Below are the code and all the weights of a small trained network. Each question names an input and a target symbol and asks about switching units off, where a switched-off unit gives its printed mean instead of its output.

import numpy as np


def w(rows, s, z=0):
    codes = np.array(rows[::2]) - 128.0
    scale = np.full(codes.shape[1], s)
    scale[-1] = z or s
    return codes * scale


def f(y):
    return np.maximum(y, 0)


def softmax(a):
    e = np.exp(a - a.max(-1, keepdims=True))
    return e / e.sum(-1, keepdims=True)


def log_softmax(a):
    a = a - a.max(-1, keepdims=True)
    return a - np.log(np.exp(a).sum(-1, keepdims=True))


def net(x, mask):
    ids = ['ΛΠαβγδεζηθμστψω'.index(c) for c in x.split()]
    T = len(ids)
    res = E[ids] + P[:T]
    u = 0
    for l in range(3):
        r = res
        for j in range(2):
            rows = slice(2 * j, 2 * j + 2)
            q, k, v = (r @ M[l][rows].T for M in (Q, K, V))
            z = softmax(np.where(np.tri(T) > 0, q @ k.T / 2**0.5, -1e9)) @ v
            o = O[l][rows]
            res = res + np.where(mask[u + j], z, o[:, -1]) @ o[:, :-1]
        u += 2
        y = f(res @ A[l][:, :-1].T + A[l][:, -1])
        res = res + np.where(mask[u : u + 4], y, B[l][:, -1]) @ B[l][:, :-1]
        u += 4
    return log_softmax(res[-1] @ U[:, :-1].T + U[:, -1])


Q, K, V, O, A, B = {}, {}, {}, {}, {}, {}
E = w([
[121,119,119,120,124],'Λ',
[122,118,120,119,125],'Π',
[118,123,117,122,123],'α',
[123,118,114,122,124],'β',
[124,127,124,119,120],'γ',
[124,119,118,119,126],'δ',
[114,125,105,123,121],'ε',
[117,120,109,126,120],'ζ',
[112,94,57,151,112],'η',
[129,134,65,114,149],'θ',
[74,109,150,146,133],'μ',
[97,137,82,105,171],'σ',
[52,94,126,134,165],'τ',
[139,87,160,193,122],'ψ',
[8,99,98,80,189],'ω',
],0.017)
P = w([
[74,159,139,60,27],'0',
[140,39,166,36,140],'1',
[71,161,131,97,47],'2',
[142,63,159,69,157],'3',
[73,175,128,128,72],'4',
[144,78,156,99,179],'5',
[72,188,122,156,95],'6',
[143,95,156,126,202],'7',
[76,205,122,184,119],'8',
[146,114,155,154,225],'9',
[78,220,126,207,142],'10',
[150,136,161,176,249],'11',
[83,236,125,233,162],'12',
],0.013)
Q[0] = w([
[125,141,98,129,133],'L0H1',
[80,113,130,136,137],'L0H1',
[3,148,49,209,68],'L0H2',
[246,79,17,133,89],'L0H2',
],0.029)
K[0] = w([
[127,136,94,143,142],'L0H1',
[157,156,127,104,110],'L0H1',
[106,114,29,237,152],'L0H2',
[120,42,104,107,2],'L0H2',
],0.032)
V[0] = w([
[113,145,142,65,190],'L0H1',
[117,135,139,129,126],'L0H1',
[126,86,3,117,134],'L0H2',
[129,186,232,75,158],'L0H2',
],0.0049)
O[0] = w([
[160,9,138,112,127,103],'L0H1',
[139,104,142,119,132,140],'L0H1',
[133,171,9,224,3,253],'L0H2',
[166,60,205,26,229,5],'L0H2',
],0.0023,0.0016)
A[0] = w([
[216,247,228,42,109,1],'L0N1',
[227,78,161,172,119,3],'L0N2',
[184,183,55,81,135,116],'L0N3',
[111,138,108,174,74,31],'L0N4',
],0.014,0.0055)
B[0] = w([
[183,1,63,133,176,131],'L0N1',
[106,81,64,147,78,160],'L0N2',
[120,144,171,109,142,162],'L0N3',
[153,149,193,95,139,253],'L0N4',
],0.017,0.0035)
Q[1] = w([
[92,158,157,158,81],'L1H1',
[157,148,91,162,81],'L1H1',
[35,253,125,122,62],'L1H2',
[71,201,108,119,96],'L1H2',
],0.053)
K[1] = w([
[86,176,128,191,218],'L1H1',
[134,175,201,150,135],'L1H1',
[192,150,137,253,241],'L1H2',
[176,147,139,194,156],'L1H2',
],0.036)
V[1] = w([
[120,81,238,191,87],'L1H1',
[254,175,133,110,63],'L1H1',
[103,96,185,146,77],'L1H2',
[160,93,189,221,91],'L1H2',
],0.016)
O[1] = w([
[60,119,240,186,191,204],'L1H1',
[168,157,128,254,155,3],'L1H1',
[89,112,134,196,163,244],'L1H2',
[96,59,141,177,76,61],'L1H2',
],0.0097,0.0058)
A[1] = w([
[190,221,211,175,95,3],'L1N1',
[181,63,152,226,37,56],'L1N2',
[69,113,92,199,2,74],'L1N3',
[137,53,184,124,234,93],'L1N4',
],0.0099,0.0072)
B[1] = w([
[96,50,116,74,2,162],'L1N1',
[112,157,105,33,169,184],'L1N2',
[207,62,170,195,68,187],'L1N3',
[198,137,38,115,78,244],'L1N4',
],0.0097,0.011)
Q[2] = w([
[187,76,135,190,131],'L2H1',
[116,253,140,124,99],'L2H1',
[134,80,110,206,90],'L2H2',
[125,69,128,138,138],'L2H2',
],0.057)
K[2] = w([
[97,162,93,11,22],'L2H1',
[119,105,68,243,181],'L2H1',
[153,3,187,180,111],'L2H2',
[97,86,144,106,183],'L2H2',
],0.039)
V[2] = w([
[159,125,157,144,152],'L2H1',
[106,155,192,145,138],'L2H1',
[67,125,25,154,252],'L2H2',
[103,214,185,129,89],'L2H2',
],0.004)
O[2] = w([
[159,117,137,179,107,92],'L2H1',
[116,145,124,164,160,87],'L2H1',
[253,210,148,79,141,2],'L2H2',
[73,141,76,137,171,127],'L2H2',
],0.0034,0.0057)
A[2] = w([
[89,248,97,171,37,2],'L2N1',
[50,253,136,185,89,125],'L2N2',
[175,136,44,67,129,35],'L2N3',
[149,208,56,53,110,101],'L2N4',
],0.015,0.0069)
B[2] = w([
[202,191,3,122,93,162],'L2N1',
[162,128,249,132,163,167],'L2N2',
[224,68,192,77,53,228],'L2N3',
[57,151,88,183,169,251],'L2N4',
],0.019,0.018)
U = w([
[106,120,138,128,129,101],'Λ',
[115,115,148,132,128,83],'Π',
[103,127,134,132,136,116],'α',
[138,71,110,170,242,209],'β',
[206,46,136,46,234,210],'γ',
[149,41,85,131,255,255],'δ',
[129,119,140,200,225,194],'ε',
[105,157,166,149,165,168],'ζ',
[163,182,208,136,38,32],'η',
[135,162,88,188,130,79],'θ',
[88,131,235,91,155,110],'μ',
[113,118,61,146,82,45],'σ',
[46,147,125,96,146,159],'τ',
[83,94,177,234,58,97],'ψ',
[72,136,164,72,40,33],'ω',
],0.0068,0.01)

Each question gives the input, a string of symbols that net reads in full, and the target symbol t.
The units are the heads (2 rows each of Q, K, V and O) and the neurons (one row each of A and B). Each row of codes is followed by its name. A weight is (code - 128) times the scale printed after its matrix; where a second scale follows, it is the last column's (O, A, B and U).
mask holds one flag per unit, layer by layer, with each layer's heads first. A switched-off unit (its flag False) gives its mean, the last column of its rows in O or B, instead of its output. The means were averaged over made-up inputs and are rounded, as every weight is.
A unit's drop is (log p(t) with every unit on - log p(t) with that unit switched off) / (log p(t) with every unit on - log p(t) with every unit switched off).
The circuit of an input: a set's keep is (log p(t) with only the set's units on - log p(t) with every unit switched off) / (log p(t) with every unit on - log p(t) with every unit switched off). Starting from the 12 units with the biggest drops (on a tie, the unit counted first), units are removed one at a time, each time the one whose removal leaves the highest keep (on an exact tie, the one counted first), for as long as the keep stays at least 0.8.
circuit, biggest first: the units of the circuit, biggest drop first
top k neurons: the k neurons with the biggest drops, biggest first
top k neurons in layer l: the k neurons of layer l with the biggest drops, biggest first
which heads matter: for each layer, one digit per head in row order, 1 if its drop is at least 0.15 and else 0, layers parted by /
input ω μ δ, target ω: circuit, biggest first	L2N3, L1H1, L2N4
input η η δ ε α ψ ψ δ γ τ γ, target τ: top 2 neurons	L2N4, L1N4
input Λ δ η, target η: circuit, biggest first	L1H1, L0N4, L2N4, L0H2
input η η η ψ η α η γ ψ Λ δ η ε, target η: top 2 neurons	L2N2, L2N4
input σ δ γ, target σ: circuit, biggest first	L1H1, L2N1
input α θ ε, target θ: circuit, biggest first	L2N4, L2N1, L1H2
input α θ δ, target θ: top 2 neurons	L2N4, L2N1
input δ ζ ε ε γ α ε η Λ μ θ η Λ, target θ: top 2 neurons	L0N3, L2N1
input τ η η η σ, target σ: circuit, biggest first	L1H1, L2N4, L2N3, L2N1
input γ ε η ζ ε θ η, target θ: top 2 neurons in layer 2	L2N1, L2N4
input η ζ ψ Π η γ α σ τ, target τ: top 2 neurons	L2N4, L1N4
input θ γ ζ τ ψ δ μ, target ψ: circuit, biggest first	L1H2
input σ θ ζ γ ζ γ ζ ε η μ α, target μ: top 2 neurons	L2N2, L1N4
input η ψ ε, target ψ: circuit, biggest first	L1H2
input γ δ α σ α, target σ: circuit, biggest first	L1H1, L2N1
input γ ω α, target ω: top 2 neurons	L2N3, L2N4
input Λ γ β ε τ η θ, target τ: circuit, biggest first	L1H1, L2N4
input η θ η γ θ γ η η η η, target ε: circuit, biggest first	L1H1, L2N3, L0H2, L0N4
input α η α ψ η σ μ, target σ: top 4 neurons	L0N4, L2N4, L0N2, L2N3
input η Λ ω η β η μ ε η σ ε, target σ: which heads matter	00 / 11 / 00
input θ η η, target θ: top 3 neurons	L0N3, L2N1, L1N4
input η γ σ μ ζ η σ δ η η, target ε: top 4 neurons	L2N3, L0N4, L1N1, L1N4
